Below are the code and all the weights of a small trained network. Each question names an input and a target symbol and asks about switching units off, where a switched-off unit gives its printed mean instead of its output.

import numpy as np


def w(rows, s, z=0):
    codes = np.array(rows[::2]) - 128.0
    scale = np.full(codes.shape[1], s)
    scale[-1] = z or s
    return codes * scale


def norm(h):
    return h / np.sqrt((h * h).mean(-1, keepdims=True) + 1e-5)


def f(y):
    return np.maximum(y, 0)


def softmax(a):
    e = np.exp(a - a.max(-1, keepdims=True))
    return e / e.sum(-1, keepdims=True)


def log_softmax(a):
    a = a - a.max(-1, keepdims=True)
    return a - np.log(np.exp(a).sum(-1, keepdims=True))


def net(x, mask):
    ids = ['αβγδεθμπφ'.index(c) for c in x.split()]
    T = len(ids)
    res = E[ids] + P[:T]
    u = 0
    for l in range(2):
        q, k, v = (norm(res) @ M[l].T for M in (Q, K, V))
        z = softmax(np.where(np.tri(T) > 0, q @ k.T / 4**0.5, -1e9)) @ v
        res = res + np.where(mask[u], z, O[l][:, -1]) @ O[l][:, :-1]
        u += 1
        y = f(norm(res) @ A[l][:, :-1].T + A[l][:, -1])
        res = res + np.where(mask[u : u + 8], y, B[l][:, -1]) @ B[l][:, :-1]
        u += 8
    return log_softmax(norm(res)[-1] @ U[:, :-1].T + U[:, -1])


Q, K, V, O, A, B = {}, {}, {}, {}, {}, {}
E = w([
[139,142,93,144],'α',
[200,143,113,253],'β',
[156,158,83,158],'γ',
[14,138,111,176],'δ',
[127,119,97,151],'ε',
[159,147,222,143],'θ',
[104,225,166,182],'μ',
[144,117,99,174],'π',
[191,32,55,101],'φ',
],0.023)
P = w([
[52,223,39,53],'0',
[254,206,144,233],'1',
[243,202,159,241],'2',
[228,183,182,243],'3',
[216,165,178,223],'4',
[179,119,200,229],'5',
[200,168,184,210],'6',
[181,150,191,198],'7',
],0.0062)
Q[0] = w([
[53,162,177,158],'L0H1',
[121,140,199,32],'L0H1',
[187,91,124,48],'L0H1',
[129,88,254,83],'L0H1',
],0.0094)
K[0] = w([
[136,126,211,121],'L0H1',
[217,52,200,63],'L0H1',
[163,70,94,121],'L0H1',
[136,74,184,248],'L0H1',
],0.011)
V[0] = w([
[97,138,198,131],'L0H1',
[184,99,216,237],'L0H1',
[111,254,240,7],'L0H1',
[174,121,209,91],'L0H1',
],0.0078)
O[0] = w([
[113,137,217,103,142],'L0H1',
[162,154,43,214,254],'L0H1',
[2,140,163,166,166],'L0H1',
[99,91,227,201,99],'L0H1',
],0.0079,0.0038)
A[0] = w([
[145,123,56,92,6],'L0N1',
[167,110,253,41,90],'L0N2',
[137,138,83,113,2],'L0N3',
[16,170,98,148,89],'L0N4',
[125,237,92,130,198],'L0N5',
[81,186,241,59,211],'L0N6',
[161,187,250,99,223],'L0N7',
[176,148,44,251,200],'L0N8',
],0.012,0.0063)
B[0] = w([
[173,84,172,150,141],'L0N1',
[251,161,190,203,135],'L0N2',
[203,90,141,164,130],'L0N3',
[53,180,151,133,149],'L0N4',
[85,113,129,171,194],'L0N5',
[232,237,113,146,165],'L0N6',
[167,180,222,212,183],'L0N7',
[125,152,58,175,249],'L0N8',
],0.013,0.017)
Q[1] = w([
[63,149,195,53],'L1H1',
[29,142,60,186],'L1H1',
[233,142,249,63],'L1H1',
[9,83,35,207],'L1H1',
],0.013)
K[1] = w([
[120,175,168,190],'L1H1',
[45,141,45,105],'L1H1',
[177,101,248,193],'L1H1',
[92,229,24,46],'L1H1',
],0.017)
V[1] = w([
[85,145,212,72],'L1H1',
[147,113,199,102],'L1H1',
[99,10,99,55],'L1H1',
[51,125,35,143],'L1H1',
],0.011)
O[1] = w([
[169,157,201,195,26],'L1H1',
[111,107,75,163,54],'L1H1',
[156,224,134,132,1],'L1H1',
[121,209,253,69,181],'L1H1',
],0.014,0.01)
A[1] = w([
[141,175,125,114,42],'L1N1',
[140,161,47,155,85],'L1N2',
[162,180,182,69,49],'L1N3',
[9,104,95,155,107],'L1N4',
[254,100,198,186,105],'L1N5',
[155,141,130,243,102],'L1N6',
[168,93,166,149,4],'L1N7',
[207,162,171,138,138],'L1N8',
],0.013,0.011)
B[1] = w([
[122,71,223,179,130],'L1N1',
[137,70,161,141,181],'L1N2',
[136,177,152,185,145],'L1N3',
[29,92,186,156,169],'L1N4',
[253,117,38,214,223],'L1N5',
[218,186,109,225,255],'L1N6',
[104,215,3,212,128],'L1N7',
[176,72,134,185,198],'L1N8',
],0.012,0.0093)
U = w([
[31,100,204,158,151],'α',
[160,168,38,163,1],'β',
[131,86,78,131,106],'γ',
[206,9,84,59,184],'δ',
[124,202,70,75,95],'ε',
[225,5,183,220,168],'θ',
[161,183,234,133,141],'μ',
[189,173,108,101,102],'π',
[52,54,60,195,118],'φ',
],0.012,0.009)

Each question gives the input, a string of symbols that net reads in full, and the target symbol t.
The units are the heads (4 rows each of Q, K, V and O) and the neurons (one row each of A and B). Each row of codes is followed by its name. A weight is (code - 128) times the scale printed after its matrix; where a second scale follows, it is the last column's (O, A, B and U).
mask holds one flag per unit, layer by layer, with each layer's heads first. A switched-off unit (its flag False) gives its mean, the last column of its rows in O or B, instead of its output. The means were averaged over made-up inputs and are rounded, as every weight is.
A unit's drop is (log p(t) with every unit on - log p(t) with that unit switched off) / (log p(t) with every unit on - log p(t) with every unit switched off).
The circuit of an input: a set's keep is (log p(t) with only the set's units on - log p(t) with every unit switched off) / (log p(t) with every unit on - log p(t) with every unit switched off). Starting from the 12 units with the biggest drops (on a tie, the unit counted first), units are removed one at a time, each time the one whose removal leaves the highest keep (on an exact tie, the one counted first), for as long as the keep stays at least 0.8.
circuit, biggest first: the units of the circuit, biggest drop first
k most important neurons: the k neurons with the biggest drops, biggest first
top k neurons in layer l: the k neurons of layer l with the biggest drops, biggest first
drop when u is switched off: that unit's drop, to one decimal
input α β θ θ γ, target μ: circuit, biggest first -> [L1H1; L0N7; L0N6; L1N5]
input α γ θ δ α δ ε μ, target μ: circuit, biggest first -> [L1H1; L0N7; L0N6; L0H1]
input α δ α, target μ: circuit, biggest first -> [L1H1; L0N7; L0N6; L1N5]
input ε δ δ α, target π: circuit, biggest first -> [L1H1; L0N7; L0H1]
input π θ θ φ ε ε γ γ, target δ: circuit, biggest first -> [L0H1; L1N6; L0N7; L1H1]
input ε α θ θ β θ γ α, target π: circuit, biggest first -> [L0N7; L1H1; L0H1]
input θ α ε, target φ: 2 most important neurons -> [L0N6; L0N7]
input α θ γ δ θ α γ ε, target μ: 4 most important neurons -> [L0N7; L0N6; L0N5; L1N5]
input μ θ α μ θ δ φ π, target α: top 2 neurons in layer 1 -> [L1N4; L1N5]
input γ θ γ β β π, target ε: top 3 neurons in layer 0 -> [L0N7; L0N5; L0N6]
input θ γ δ α, target φ: 3 most important neurons -> [L0N7; L0N6; L0N8]
input γ θ μ δ ε, target ε: 4 most important neurons -> [L0N7; L0N6; L0N5; L1N5]
input γ α θ δ δ μ π, target ε: 3 most important neurons -> [L0N7; L0N6; L0N5]
input γ α γ, target ε: 4 most important neurons -> [L0N7; L0N6; L1N5; L1N6]
input π δ ε β α, target δ: top neuron in layer 0 -> [L0N1]
input μ γ θ θ β ε ε γ, target α: drop when L1H1 is switched off -> 0.3
input θ α θ θ ε, target φ: drop when L0N7 is switched off -> 0.2
input μ β π δ δ ε ε, target α: drop when L0N7 is switched off -> 0.1
input α θ γ, target μ: drop when L0N6 is switched off -> 0.8
